Here is a tiny trained network, its code and every weight. The questions are about switching its units off for an input and a target symbol, where a switched-off unit gives its printed mean instead of its output.

import numpy as np


def w(rows, s, z=0):
    codes = np.array(rows[::2]) - 128.0
    scale = np.full(codes.shape[1], s)
    scale[-1] = z or s
    return codes * scale


def f(y):
    return np.maximum(y, 0)


def softmax(a):
    e = np.exp(a - a.max(-1, keepdims=True))
    return e / e.sum(-1, keepdims=True)


def log_softmax(a):
    a = a - a.max(-1, keepdims=True)
    return a - np.log(np.exp(a).sum(-1, keepdims=True))


def net(x, mask):
    ids = ['αγδθλσφω'.index(c) for c in x.split()]
    T = len(ids)
    res = E[ids] + P[:T]
    r = res
    for j in range(2):
        rows = slice(2 * j, 2 * j + 2)
        q, k, v = (r @ M[0][rows].T for M in (Q, K, V))
        z = softmax(np.where(np.tri(T) > 0, q @ k.T / 2**0.5, -1e9)) @ v
        o = O[0][rows]
        res = res + np.where(mask[j], z, o[:, -1]) @ o[:, :-1]
    y = f(res @ A[0][:, :-1].T + A[0][:, -1])
    res = res + np.where(mask[2:14], y, B[0][:, -1]) @ B[0][:, :-1]
    return log_softmax(res[-1] @ U[:, :-1].T + U[:, -1])


Q, K, V, O, A, B = {}, {}, {}, {}, {}, {}
E = w([
[172,114,88,123,180],'α',
[76,86,154,108,109],'γ',
[78,179,74,137,110],'δ',
[137,127,135,122,58],'θ',
[100,7,32,131,54],'λ',
[38,79,145,177,159],'σ',
[59,114,177,209,84],'φ',
[111,121,137,116,84],'ω',
],0.015)
P = w([
[186,134,169,230,61],'0',
[107,132,139,26,83],'1',
[181,93,42,148,176],'2',
[186,110,223,144,254],'3',
[133,224,42,101,139],'4',
[77,111,121,161,93],'5',
],0.014)
Q[0] = w([
[32,144,171,30,105],'h1',
[184,54,205,93,201],'h1',
[159,142,111,57,2],'h2',
[155,133,162,206,215],'h2',
],0.0079)
K[0] = w([
[64,121,211,100,109],'h1',
[161,110,199,184,96],'h1',
[82,157,147,80,188],'h2',
[174,135,146,247,102],'h2',
],0.013)
V[0] = w([
[108,125,127,147,209],'h1',
[179,129,26,101,178],'h1',
[134,86,135,107,160],'h2',
[194,247,45,117,121],'h2',
],0.014)
O[0] = w([
[147,231,140,205,77,2],'h1',
[1,151,234,157,9,116],'h1',
[221,144,205,85,82,67],'h2',
[61,79,153,127,152,23],'h2',
],0.01,0.004)
A[0] = w([
[118,83,95,51,135,196],'n1',
[160,94,106,11,171,131],'n2',
[81,200,193,18,196,129],'n3',
[1,98,70,71,45,144],'n4',
[105,146,219,119,231,182],'n5',
[126,88,160,219,122,167],'n6',
[158,151,125,8,148,11],'n7',
[118,179,45,91,65,72],'n8',
[121,159,110,26,120,81],'n9',
[135,146,151,11,112,86],'n10',
[133,144,47,125,143,2],'n11',
[113,233,218,78,244,76],'n12',
],0.01,0.0063)
B[0] = w([
[69,130,158,83,68,211],'n1',
[100,197,182,91,73,243],'n2',
[157,41,160,249,107,153],'n3',
[206,195,40,187,156,251],'n4',
[75,198,72,110,100,160],'n5',
[127,12,176,59,186,180],'n6',
[207,88,73,245,189,173],'n7',
[33,79,210,202,191,155],'n8',
[162,144,135,251,173,154],'n9',
[99,254,110,189,230,153],'n10',
[61,172,242,159,181,165],'n11',
[198,24,144,130,30,146],'n12',
],0.0073,0.016)
U = w([
[131,30,225,189,132,94],'α',
[172,151,129,91,72,151],'γ',
[45,110,135,132,185,42],'δ',
[35,185,151,37,106,181],'θ',
[162,114,138,106,42,157],'λ',
[212,89,113,186,96,3],'σ',
[72,254,125,112,171,80],'φ',
[59,185,179,117,99,196],'ω',
],0.0074,0.0068)

Each question gives the input, a string of symbols that net reads in full, and the target symbol t.
The units are the heads (2 rows each of Q, K, V and O) and the neurons (one row each of A and B). Each row of codes is followed by its name. A weight is (code - 128) times the scale printed after its matrix; where a second scale follows, it is the last column's (O, A, B and U).
mask holds one flag per unit, heads first, then neurons. A switched-off unit (its flag False) gives its mean, the last column of its rows in O or B, instead of its output. The means were averaged over made-up inputs and are rounded, as every weight is.
A unit's drop is (log p(t) with every unit on - log p(t) with that unit switched off) / (log p(t) with every unit on - log p(t) with every unit switched off).
The circuit of an input: a set's keep is (log p(t) with only the set's units on - log p(t) with every unit switched off) / (log p(t) with every unit on - log p(t) with every unit switched off). Starting from the 12 units with the biggest drops (on a tie, the unit counted first), units are removed one at a time, each time the one whose removal leaves the highest keep (on an exact tie, the one counted first), for as long as the keep stays at least 0.8.
circuit, biggest first: the units of the circuit, biggest drop first
k most important neurons: the k neurons with the biggest drops, biggest first
which heads matter: for each layer, one digit per head in row order, 1 if its drop is at least 0.15 and else 0, layers parted by /
drop of u: that unit's drop, to one decimal
input σ γ φ δ, target σ: circuit, biggest first => n12, h1
input α λ α δ, target α: circuit, biggest first => n3, n12
input σ δ γ γ, target σ: which heads matter => 11
input φ γ ω γ, target φ: which heads matter => 11
input θ σ γ λ, target θ: most important neuron => n2
input α φ α φ λ, target φ: which heads matter => 10
input φ γ γ φ, target φ: circuit, biggest first => h1, n2, n5
input φ γ λ λ, target φ: circuit, biggest first => h1, n2, n11
input δ φ γ φ, target δ: circuit, biggest first => h2, n5, n6
input φ α γ, target θ: 2 most important neurons => n4, n2
input φ α θ θ, target φ: circuit, biggest first => n2, h1, n11
input σ γ δ φ, target σ: 2 most important neurons => n12, n1
input θ σ α ω, target θ: 2 most important neurons => n2, n5
input σ α φ φ, target σ: 3 most important neurons => n12, n1, n2
input θ φ φ δ, target θ: 2 most important neurons => n4, n5
input θ φ λ σ, target θ: circuit, biggest first => h1, n5, n2, n4
input θ σ γ φ, target θ: 2 most important neurons => n5, n4
input α θ φ α α, target ω: most important neuron => n7
input γ δ φ ω, target γ: drop of n5 => 0.1
input γ λ δ α, target γ: drop of n2 => 0.5
input φ σ α, target ω: drop of h1 => 0.4
input δ λ γ, target θ: most important neuron => n7
